Each row of numbers belongs to one of the nodes below and depends on some of the facts about them. Some rows are named. Which node is each other row?

Some rows with their names:
[ -3  -5  -8  26  20   8  44  15   0  26  14 -16 -10   1  -3 -14 -21  -9
 -14  17  12 -24 -15  14   5  -1  16 -23   8  27   5] : drasebok
[-13 -10 -11  11  27   2  48  15   5  24  18  -4 -14   8 -16  -8 -24 -14
 -10  16  22 -24 -19   8   7  -3  25 -20  11  44   9] : stozik
[  6   2  -1  26  15   6   0  11   3   2   1 -17   4 -13 -31  18 -14   4
 -13  14  -4 -25  -2   6   0  -7  -9 -25   1  25  -8] : voko
[  7  11 -20  20  30   2   4  23  -5  13   7 -12  14 -13 -17  -3 -14   2
  -8   7   9 -36 -20  -4  -8 -14 -12 -28   2  16  -6] : dravul
[ -9   8 -22  25  29   0  10  22  -7  28  12 -17   6  -8   0  -6 -20  -2
 -12  12  10 -41 -19  12  -1  -8 -10 -22   5  13  -2] : plupa
[ -1 -19  -4 -16  12 -14  -1  23   5   4   1 -14   0  -3 -25   4 -10  -2
  -7   9  -2 -21  -6  -2  -5 -12  14 -24  13  11   3] : plala
[-31 -30  -6  35  28   0 -12  13 -16   9   2  -6  11   1   8 -17  -1  -3
  -1  -1 -12 -23  13   3   7   2 -21 -19  22   3  -1] : platros
[ -8 -35  -6 -18  -3 -17  -3  23 -11   0   0 -20  -4  -7  -9  31  -9 -12
   2  11 -12 -14   0  14   9   4   8 -22  22 -12  11] : bufo
[-44 -23  -9  16  30  -3 -13  11 -12  10   6  -2   2   3   8 -12  -9  -1
   4  -3  -2 -30  16  -5   0  -8 -12 -16  24   8   4] : segrin
[-15 -35  -5 -31   2 -23 -13  27  -3  -2  -8 -14   3  -6 -21  16  -6  -9
   1   8  -7 -16  -7   5  -3  -6  20 -23  20 -15   9] : roplo
[ -5 -16  -8   3   7   2  -5  16  -2  10   1  -7   0   5 -24  17  -9  -8
  -4  19 -10 -21 -17  15   6 -18  24 -27  15  -1   6] : gebros
[ -1  -2  -6  11  15  12  10   1   4   1   6  -3  -3   2 -31  16 -12  -6
  -8  21   1 -21 -18   4   3 -17  10 -28   8  41  -3] : klufe
[ 24 -44  -5 -10   3 -19   9  35 -12   3  -7 -18   5 -12 -24  12   2 -16
  -1  14 -10   0 -26  16   6  34   2 -24  13 -18   7] : stasti
[-35 -21 -19  -6  26  -8  22  31 -12  24  13  -1  -9   3   8   0 -21 -14
   2  10  20 -35  -9   5   1 -17  15 -18  22   7  15] : klutro
[-10 -12 -21  16  13 -10 -12  21 -10   4   1 -15   8  -9  -1  30 -12  -4
  -3  11  -3 -26 -14   3   6   0 -14 -22  10   7   0] : veskal
[-22  -3  -8  -5  29  -1  28   8   5  19  16   3 -13   5 -32  -8 -25  -8
  -8  14  26 -27 -19   3  -4 -21  26 -22  12  40   6] : letik
[-12   4   3  20  11  -7  11  29   9  30  11 -53  -4  -7  -2 -16 -32  17
 -21   0  -4 -57  27  16   2 -22   7 -17   7   9  -3] : trirel

How the nodes are related:
bapeve pletruk:646 gakli:nunu gragis:luver
bidrak pletruk:651 gakli:groklun ladadra gragis:fedruklan
bofun pletruk:651 gragis:klakla
brasti pletruk:646 trostes:duso gakli:gregredron
brepam gragis:stopuma
broluk gragis:tulok
bruskul pletruk:651 trostes:dubo
brutras pletruk:651 trostes:triskas
bufem pletruk:646 trostes:stuston gragis:flavik
buflogil pletruk:646 gakli:neplur
bufo pletruk:651
darus pletruk:651 gakli:nukom
dasis pletruk:651 trostes:luflom gakli:vuskar
deflapli pletruk:646 gakli:nunu bofun
degano pletruk:646 trostes:luflik gakli:bufem gragis:kunabuk
didru pletruk:651 gakli:drevos gragis:buflogil
digrafas pletruk:651 trostes:feridim
dradro gragis:kiklis
drafluri pletruk:651 gakli:voste
drasebok pletruk:646 trostes:gezi gragis:rifin
dravul pletruk:646 trostes:rifofle gakli:gronal gragis:roplo
drevos pletruk:646 trostes:didru
dribrogul gragis:gebros
drimis pletruk:651 gragis:nifar
drukal pletruk:646 trostes:mavel gakli:femuk
druklestok gragis:giska
dubo pletruk:651 trostes:gumi gragis:mebel
dudal pletruk:651 gakli:sutim gragis:teso
duso pletruk:651 trostes:gregredron gragis:muklam
faber pletruk:651 gragis:maso
fadro pletruk:646 gakli:digrafas gragis:koflo
feban pletruk:651
feder pletruk:651 gakli:tuskiskol gragis:segrin
fedruklan pletruk:646 trostes:tragu gakli:larul gragis:soklon
fefak pletruk:646 trostes:tugru
femuk pletruk:651 trostes:drukal
feridim pletruk:646 trostes:fadro gragis:vagek
fitri pletruk:651 trostes:trumus
flafal pletruk:651 gakli:lufu vuskar gragis:ruzo
flani pletruk:651 gragis:sulu
flastiflom pletruk:646 trostes:zugroron
flavik pletruk:651 trostes:luplil gragis:fugo
flebruk pletruk:651 trostes:soklon gakli:soklon
flibres pletruk:651 gakli:grageplor gragis:pino
flokor pletruk:646
flole gragis:klomu
floriplas pletruk:651 trostes:pelol gakli:tragu
fluba pletruk:651 gakli:trodek
fomudo pletruk:651 trostes:flibres
fugo gragis:vosel
fuska pletruk:651 trostes:negu gakli:stagim gragis:pelol
fuzim pletruk:646 gragis:refa
gaklan pletruk:646 gragis:skodu
gebros gragis:skalir
gegan pletruk:651 trostes:dravul gakli:mebel
gere pletruk:651 trostes:klisku gakli:drasebok neplur
gezi pletruk:651 trostes:buflogil gragis:luplil
giden pletruk:646 trostes:plinam gakli:lugrozun
giska pletruk:646 trostes:trigur gragis:gere
gizas pletruk:651 gakli:temok
gotikla pletruk:651 trostes:guza
govifli pletruk:651 trostes:trekis gakli:letik veskal plupa gragis:duso
grageplor pletruk:646 trostes:klotem gakli:gremul
grefeskek gragis:fitri
gregredron pletruk:646 gragis:groplovim
gremul pletruk:651 trostes:grageplor gakli:klotem
griko pletruk:651 trostes:miler gragis:gumi
groklun pletruk:651 gragis:zotago
gronal pletruk:651 trostes:mebel gakli:gegan dravul
groplovim pletruk:651 gakli:flani gragis:flebruk
gruse pletruk:646
gruzu gragis:fefak
gumi pletruk:651 gragis:plala
guza pletruk:651 trostes:giska gakli:gotikla ploska
kiklis pletruk:646 gakli:tuskiskol gragis:druklestok
kilun pletruk:646 gragis:stuklubrum
klisku pletruk:651 trostes:drasebok gakli:neplur
klobal pletruk:651 gragis:lelofim
klomu gragis:griko
kloplebol pletruk:651 trostes:feban
klotem pletruk:651 trostes:griko gakli:grageplor
klovem pletruk:651 trostes:platros gakli:plozas tovu platros
klufe pletruk:651 gragis:ristul
klutro pletruk:646 gakli:plinam gragis:platros
kodo pletruk:651 trostes:fefak gragis:didru
koflo pletruk:646 trostes:skodu gakli:luflik stuston
kuflem pletruk:651
kunabuk pletruk:651 trostes:neplur gakli:drasebok gragis:fomudo
kuplon gragis:giden
ladadra pletruk:651 gragis:grukli
larul pletruk:651 trostes:fedruklan gakli:floriplas
lelofim pletruk:651
letik pletruk:646 gragis:fuzim
levudol gragis:plona
lilim pletruk:651 trostes:vomil gragis:rifofle
luflik pletruk:651 trostes:bufem gakli:stozik gragis:temok
luflom pletruk:651 trostes:lufu
lufu pletruk:651 trostes:flafal gakli:regro gragis:grimak
lugrozun pletruk:646 trostes:lilim gakli:vomil
luplil pletruk:646 trostes:fitri gakli:flavik
luta pletruk:651 gragis:gruro
mabik pletruk:651
mabrok pletruk:646
madra pletruk:651 trostes:govifli gakli:plupa govifli
maso pletruk:646 gragis:stuston
mavel pletruk:646 trostes:gruse gakli:femuk gragis:bidrak
mebel pletruk:651 gragis:stuvo
miler pletruk:646 trostes:fomudo gakli:fomudo griko
muba pletruk:646 trostes:ploska
muser pletruk:646 gragis:dudal
negu pletruk:651 trostes:visel gakli:zemo gragis:gremul
nenim pletruk:651 trostes:gizas gragis:tila
neplur pletruk:651 trostes:gere gakli:buflogil
netu pletruk:646
nifar pletruk:646 gakli:kuflem
nogra pletruk:646 gragis:plozas
nuflil pletruk:651
nukom pletruk:646 trostes:pudragram gakli:rifin gragis:petris
nunu pletruk:651 gragis:regro
nurefik pletruk:651 gragis:rotrikla
pelol pletruk:646
petris gragis:bruskul
pezin gragis:grefeskek
pidon pletruk:651 gragis:drevos
pino pletruk:651 trostes:brutras gakli:vuzan
plala gragis:gronal
platros pletruk:651 trostes:plozas gakli:segrin klovem tovu gragis:popli
plazor pletruk:651 gakli:muser
plinam pletruk:651 trostes:vosel gragis:tiri
plipo pletruk:651 trostes:vuzan gragis:todrol
plona pletruk:651 trostes:stopuma
ploska pletruk:651 trostes:faber gakli:trigur muba gragis:vuzan
plozas pletruk:646 trostes:segrin gakli:klovem platros gragis:guza
plukal gragis:stasti
plupa pletruk:646 trostes:madra gakli:veskal gragis:mavel
poma pletruk:646 gakli:plipo gragis:mabrok
popli gragis:bufo
pudragram pletruk:646 trostes:rifin gakli:rifin
refa pletruk:646 trostes:stuski gakli:luplil
regro pletruk:646 trostes:vuskar gakli:flafal gragis:klutro
ribre gragis:stagim
rifin pletruk:646 trostes:darus gakli:nukom
rifofle pletruk:651 trostes:stuklubrum gragis:trumus
ristul pletruk:651 gragis:kodo
rotrikla gragis:feban
ruzo pletruk:651 trostes:fluba
segrin pletruk:651 trostes:tovu gakli:plozas gragis:bufem
skalir pletruk:651
skodu pletruk:646 trostes:degano gakli:degano
soklon pletruk:651 gragis:luflom
stagim pletruk:651 trostes:zemo gakli:tranir
stasti pletruk:646 trostes:larul
stopuma pletruk:651 trostes:dudal gragis:nagrelon
stozik pletruk:646 gragis:plukal
stuklubrum pletruk:646 trostes:gronal gakli:rifofle dravul gragis:dribrogul
stuski pletruk:651 trostes:flavik gakli:luplil gragis:kloplebol
stuston pletruk:646 trostes:stozik gakli:luflik koflo gragis:tugru
stuvo gragis:flibres
sutim pletruk:651 trostes:tulok gakli:dudal gragis:kilun
temok pletruk:651 trostes:nenim gakli:nenim gragis:neplur
teso pletruk:651
tiloku pletruk:651 trostes:bruskul
tiri pletruk:651
todrol pletruk:646 trostes:flokor gragis:pudragram
tovu pletruk:651 gakli:plozas
tragu pletruk:646 trostes:floriplas gragis:feridim
tranir pletruk:646 trostes:stagim gakli:visel
trekedun gragis:dradro
trekis pletruk:651 trostes:letik gakli:letik
trigur pletruk:651 trostes:muba
trirel gragis:darus
triskas pletruk:651 trostes:poma gakli:plipo
trodek pletruk:651 trostes:ruzo gragis:nukom
trumus pletruk:651 trostes:nurefik gragis:bofun
tugru pletruk:651 gragis:flani
tulok pletruk:646 trostes:zotago gragis:lufu
tuskiskol pletruk:646 gakli:ristul
vagek gragis:pidon
veskal pletruk:651 trostes:plupa gakli:voko
visel pletruk:651 trostes:tranir gakli:negu gragis:plazor
voko pletruk:651 trostes:veskal gragis:zemo
vomil pletruk:646 trostes:giden gragis:digrafas
vosel pletruk:646 trostes:klutro gakli:plinam
voste pletruk:651 trostes:drafluri gragis:tranir
vuskar pletruk:651 trostes:dasis gragis:madra
vuzan pletruk:651 trostes:pino
zemo pletruk:646 gakli:visel gragis:vomil
zotago pletruk:646 trostes:plona gragis:klovem
zugroron pletruk:646 trostes:netu gakli:flastiflom

Which node is each row?
No name comes twice in this set of rows, the named rows included.
[  3 -23 -14   9  14 -13  -1  25  -7  -6  -4 -20  14 -11  -4  22  -4   1
   1   6  -6 -23  -3 -13  -5  11 -18 -20   5   8  -4] -> kunabuk
[-36 -42  -5 -34   6 -29  11  25  -6  -4   4  -9 -10  -3 -18  29 -11 -14
   2   9   9 -15   7  -4   1   2  21 -14  24   8  14] -> fomudo
[  2 -22 -23   1  10 -16 -20  33 -20   9  -3 -22  16 -16   1  20  -4  -9
   0  10 -11 -25 -29  19   6   8 -12 -27  15 -40   6] -> koflo
[-14  -1 -23  38  26  15  25  21 -10  35  20 -13  -8   4  13 -12 -26  -8
  -6  19  11 -44 -13  17   7 -23  13 -23  14  18   9] -> poma
[-47 -26 -25  -8  22 -23  13  25   0   8  14  -5  -8  10   6  16 -19 -11
   1   8  24 -29   1 -13   1  -8   3 -12  19  32   8] -> flibres
[-35 -25  -6   0  10  -9  12  15   1   2   8  -9 -11   3 -15  21 -21  -8
  -1  11  12 -23   2   3   3 -16  21 -17  19  18   8] -> trumus
[ 22  -9  -5  -7  10  -3   0  18  -6   1  -5  -5   8 -15 -38  14  -4  -9
  -4  12  -3 -12 -24  10  -4   5   3 -31   7   1   0] -> todrol
[ -4 -15  -3  10   6  -8   5  25   1  18   4 -32  -4  -3  -8  -3 -21   1
 -10   9 -11 -35   7  18   5 -10  13 -20  14   0   7] -> rotrikla
[-15 -12 -21   1  23  -7  14  29 -11  18   9  -8   0  -4   0   1 -17  -9
   0   9  13 -35 -13   0  -2 -11   3 -23  17   4   8] -> miler
[  0 -37 -26 -10  15 -11   8  32 -22   3   2   6   4  -1  -3  23  -1 -27
   8  19   2  -9 -38   3   2  12   9 -25  21 -10  16] -> giden
[ 12 -18  -5  10   6   1 -10  12  -3  -9  -8  -8   7 -10 -34  28  -4  -9
  -4  20  -9 -11 -10   8   4   0  -2 -27   7   8  -1] -> kodo
[  4   3 -14  24  32  19  -5   1  -4  -5  14   4   8 -21 -31  31 -13  -4
   8  28 -16 -38  -3 -14  -5 -47  -8 -31   4   8  -4] -> negu
[  7 -33  -8  -7  -2  -7   3  29 -16  17  -2 -21  -4  -5  -7  15 -11 -15
  -1  16 -12 -20 -16  31  12   2  21 -25  23 -32  15] -> mabrok
[-14  -9   0   3   4 -11 -12  16   0   0  -6 -23   2 -19 -28  21 -15  10
  -5   1  -5 -30  12   6  -7 -14   2 -23  10  -3  -1] -> duso

The same nodes again, as new rows of numbers:
Some nodes and their rows:
[  7   4   0   1   6 -17 -10   0  11  -4   0   4  11 -14  -4   5  -8  -3
   8  -1  10   3   3  12  -2  14   7  -3  12   5   9   8   7  -8   0   0] : fefak
[ -9  10  30   4  -9  10   6  19  -5  -3  -1  29  11 -18 -11  -1   0  -1
 -12  22  20 -21  10   6  -6  18 -11 -36   2   0   8  21  10 -10  -9   0] : tranir
[  0 -13  10   5   7  11  -9   9  -3 -12   2  -7  -5 -20   4   8 -15  -9
   6   3   9 -15  14  28  15   5   0 -10   5  34   5   7 -13   1 -11  -2] : grageplor
[-15   7  23  -9 -12  18  17   5 -10  14  -3 -21 -25  18  -2  17   5   3
  -3  -1   1  20   9   1  -6   5  -3  -2 -17  14  16  -1 -16  -3 -33 -11] : fedruklan
[  4  -6   3  -1  12  15  -8  -1  -5 -10   3  11   9  -4  -2   5  -3  -5
  -5  12   9  -8  16  20  -2  18  -8 -24  15  10  -4  10   6   0 -12   5] : vosel
[ 13   8  -4  -2  12  -5 -11  -6  10 -10   3  13  14  -4  -2   8  -1   1
   2   4   5  12  10  10 -11  25   4  -7  20  -3   4   8  16  -8  -3   6] : pelol
[  9   2  -6   2  -5 -23 -15  12   8  -6 -12   9  10 -14   3  -6  -2  -8
   0   1   0   4   3  12   1  11   4  10   8   4   1  -3  12  -3   9   4] : skalir
[  3   9  -6  -1  -4  -6   4  -6   2   2  -4  -2  -5   9   2  -5   5   6
   0  -7 -11   4  -9 -15  -1 -10   3  15  -5 -10   1  -5   0   0   8   1] : drimis
[  4  -9  -6   2   4  11  -6  10  -7 -14  -1  14   4  -2   5  -1   4  -7
  -4  16   1  -3  17  17  -4  17  -8 -21   5  16  -9  -1   9  -3  -6   2] : trekis
[  3  17  -8  -7  -2   6  10  -5   2  -2   0  -1  -9  23   1   4  16  13
  -1  -2 -17  26   2 -16 -15   7   1   7  -5 -13   2  -9   7  -7  -5   3] : tugru
[  9  12 -10  -6   4   8   6 -12   1  -5   2   5  -2  18   0  -4  13  12
  -5  -1 -16  13  -3 -14 -10   2  -1  11  -1 -19  -3  -8  10   0   4   7] : nurefik
[ -1  13  -4  -2  -8  -7   8  -1   3   4  -5  -7 -10  12   3   1   7   7
   3  -7 -11  14  -5 -16  -5  -6   5  13  -8  -5   4  -6  -2  -6   0  -2] : flani
[  7   1 -10   5  -3 -21 -11   9   8  -7  -7  10   8 -12   6  -2  -2  -6
   7   2   2   3   3   5  -2  10   7  -1   7   8   1   0  10 -10   7  -1] : kuflem
[ -3   3   3   1  -4   3   1  -6   3   7   7  -2  -1   6   3   8   0   6
   1  -9  -3  11  -9 -16  -1  -9   7  20  -1 -20  -3  -5  -5   4   6   3] : pezin
[ -3   3   3   1  -4   3   1  -6   3   8   7  -2  -1   5   3   8   0   6
   1 -10  -3  11  -9 -16  -1  -9   8  20  -1 -20  -3  -4  -5   4   7   3] : petris
[ -3   4   3   1  -4   3   2  -6   3   8   7  -3  -1   5   3   8   0   6
   1  -9  -3  11  -9 -16  -2  -9   7  20  -1 -21  -3  -5  -5   4   6   3] : broluk
[ -2   3   3   2  -4   2   1  -6   3   7   7  -3  -1   5   3   8   0   5
   1  -9  -3  11  -9 -15  -2  -8   7  20   0 -20  -3  -5  -5   4   7   2] : trirel

Which node is each row?
No name comes twice in this set of rows, the named rows included.
[  0 -12  -3   4   1   6  -5  14  -6 -12  -2   7   0 -11   5  -2  -2  -9
   0  13   3  -9  14  19   4  10  -6 -18   1  24  -5  -1   2  -3  -5  -1] -> madra
[  9   6  -2   0   7 -13 -10  -2  11  -5   1   7  12 -11  -4   6  -5  -1
   6   1   7   6   5  11  -4  18   6  -5  15   2   8   7  10  -8  -1   2] -> muba
[ -1  -7   9   2   4   9 -10   4  -6  -5  -2   6   3  -9   3   8  -7  -9
  -1   9  12 -10  15  19   3  11  -4 -20  12  19   0  12  -2  -2 -13  -1] -> tuskiskol
[ -9   7  18 -10  -4  24  15  -3 -11   9   1 -13 -18  22  -2  15   7   5
  -7   2  -2  17   9  -1  -7   6  -6  -4 -11   5   9   0 -10   0 -28  -5] -> mavel
[ -3 -18   0   9  -2   0  -7  20  -4 -13  -3  -5  -7 -22   9  -2 -11 -12
   7   6   4 -17  10  24  16  -1  -1  -8  -5  38   0  -2 -11  -1  -2  -6] -> gremul
[ -5  -4   1  -1  -2  20   8  -3 -14  -1  -3  -2  -9  12   3  -6   6   1
  -9   3  -9 -13   0  -5   5 -15 -10  -3  -7   2  -9  -2  -7   8  -2   2] -> feder
[ -1  -4   1  -2   3  31  10  -3 -14 -10   3  -3 -14  14   6  -2   7   5
  -8   5 -14  -6   5   0   4  -7 -10   0  -8   7  -7  -7  -8   8  -6   4] -> govifli
[  2  -2  -9   6  -5 -29  -8  14  11  -4  -5   3   7 -20   1  -6  -6  -7
  10  -1   6  -2  -2   9   3   5   7   0   0  13   6  -2   6  -9   9  -5] -> vuzan
[ 14   4 -15   1   6  -8 -10   3   8 -15  -1  18  11  -3   4   0   6   0
   2   8  -3  12  10   7 -11  23   2  -7  11   0  -3  -3  20 -10   4   4] -> feban
[  3  13   2  -8   6   3   5 -17   1   5   5  -5   2  13  -9   1   3   7
   2 -10  -4   8  -5  -8  -5  -4   1  12   3 -15   8   2   0   1  -1   4] -> drasebok
[-26 -20 -13  -9  -9 -12  -8   9 -39  21  -4   4  29  17 -15 -24   5 -34
  30  -8  16  -9  24  29  -8  -9 -12 -12 -13  26  -2   0   8  -7  -4  -4] -> neplur
[  1   8  -6  -2  -4  -6   8  -4   3   2  -1  -7  -5   6  -2  -7   5   7
   1  -8 -11   3 -12 -13   1 -12   3  16 -10  -9   4  -8  -2   1   8   0] -> rifofle
[ -8 -16   1   8  -7  -8  -4  21  -4  -4  -5  -1  -2 -20   3  -5  -8 -13
   5   7   9 -17   6  19  12  -1  -4 -14  -7  31   0   0  -6  -2  -2  -7] -> gegan

